Here is a tiny trained network, its code and every weight. The questions are about switching its units off for an input and a class, where a switched-off unit gives its printed mean instead of its output.

import numpy as np


def w(rows, s, z=0):
    codes = np.array(rows[::2]) - 128.0
    scale = np.full(codes.shape[1], s)
    scale[-1] = z or s
    return codes * scale


def f(y):
    return np.maximum(y, 0)


def log_softmax(a):
    a = a - a.max(-1, keepdims=True)
    return a - np.log(np.exp(a).sum(-1, keepdims=True))


def net(x, mask):
    res = np.array(x, float).reshape(1, 8) / 4 @ E
    y = f(res @ A[0][:, :-1].T + A[0][:, -1])
    res = res + np.where(mask, y, B[0][:, -1]) @ B[0][:, :-1]
    return log_softmax(res[-1] @ U[:, :-1].T + U[:, -1])


A, B = {}, {}
E = w([
[128,129,128,127,125,129,128],'x0',
[177,76,137,81,122,41,202],'x1',
[129,126,128,128,129,126,127],'x2',
[85,19,142,78,190,167,99],'x3',
[127,129,127,127,129,128,127],'x4',
[128,128,128,129,128,126,126],'x5',
[127,129,130,126,129,130,127],'x6',
[181,124,2,112,174,134,109],'x7',
],0.013)
A[0] = w([
[64,128,254,142,99,149,128,243],'n1',
[185,169,108,141,86,55,176,127],'n2',
[186,148,64,130,128,89,143,133],'n3',
[88,131,225,132,94,123,145,254],'n4',
[132,228,111,207,90,157,88,192],'n5',
[58,117,160,154,153,218,50,177],'n6',
[139,79,153,65,119,91,178,124],'n7',
[145,172,182,146,60,69,181,119],'n8',
[126,224,114,202,90,155,101,174],'n9',
],0.0085,0.0049)
B[0] = w([
[46,140,208,107,89,112,181,249],'n1',
[100,214,105,104,88,200,246,215],'n2',
[96,151,68,34,118,179,254,196],'n3',
[75,144,238,166,76,96,156,231],'n4',
[154,26,144,80,168,41,102,233],'n5',
[38,178,93,51,143,185,152,222],'n6',
[177,97,180,177,115,63,97,189],'n7',
[158,178,186,220,84,132,124,211],'n8',
[156,22,167,92,155,29,106,225],'n9',
],0.0076,0.013)
U = w([
[128,53,177,158,121,60,101,125],'0',
[79,204,114,67,107,199,179,111],'1',
[228,34,71,92,187,89,107,194],'2',
[118,148,34,138,185,255,31,217],'3',
[163,205,145,242,80,142,141,2],'4',
],0.0092,0.0025)

Each question gives the input, the list of numbers given to net, and the class t.
The units are the neurons (one row each of A and B). Each row of codes is followed by its name. A weight is (code - 128) times the scale printed after its matrix; where a second scale follows, it is the last column's (A, B and U).
mask holds one flag per neuron, in row order. A switched-off neuron (its flag False) gives its mean, the last column of its row in B, instead of its output. The means were averaged over made-up inputs and are rounded, as every weight is.
A unit's drop is (log p(t) with every unit on - log p(t) with that unit switched off) / (log p(t) with every unit on - log p(t) with every unit switched off).
The circuit of an input: a set's keep is (log p(t) with only the set's units on - log p(t) with every unit switched off) / (log p(t) with every unit on - log p(t) with every unit switched off). Starting from all 9 units, units are removed one at a time, each time the one whose removal leaves the highest keep (on an exact tie, the one counted first), for as long as the keep stays at least 0.8.
units of the circuit, in order: the units of the circuit, biggest drop first
top k neurons: the k neurons with the biggest drops, biggest first
drop when u is switched off: that unit's drop, to one decimal
input [5,5,2,7,-2,7,2,2], class 2: units of the circuit, in order -> n4
input [4,-3,6,-8,4,-8,-8,7], class 2: top 2 neurons -> n5; n9
input [-5,0,8,3,-8,6,-5,-4], class 1: top 3 neurons -> n9; n5; n6
input [-5,2,1,-2,-5,-1,-5,-1], class 4: units of the circuit, in order -> n6; n5; n9
input [7,-6,0,-1,3,-8,2,-5], class 0: top 2 neurons -> n9; n5
input [-1,4,5,-1,-8,2,-4,5], class 1: top 2 neurons -> n5; n9
input [5,-2,0,-7,-4,6,2,2], class 2: units of the circuit, in order -> n5; n4
input [-7,4,7,1,-5,-3,-4,1], class 2: top 2 neurons -> n1; n4
input [2,8,-3,-1,7,-8,5,6], class 1: top 4 neurons -> n2; n3; n5; n9
input [-6,8,2,0,-8,2,1,-8], class 4: units of the circuit, in order -> n8; n5
input [5,1,-1,-2,3,2,-6,-8], class 4: top 3 neurons -> n8; n5; n9
input [-6,7,-2,-5,0,7,6,-1], class 4: top 2 neurons -> n8; n6
input [7,-2,-3,-1,-7,-4,-8,0], class 0: top 2 neurons -> n2; n3
input [4,0,2,4,-8,-1,-6,-3], class 1: units of the circuit, in order -> n9
input [-1,3,-2,4,-5,-5,-3,2], class 2: top 3 neurons -> n4; n1; n8
input [4,2,-7,-3,7,1,-6,-7], class 4: drop when n8 is switched off -> 0.5
input [-1,-5,5,0,-1,-1,-3,5], class 2: drop when n5 is switched off -> 0.2
input [-4,8,-3,-8,6,-6,6,-7], class 4: drop when n1 is switched off -> 0.0
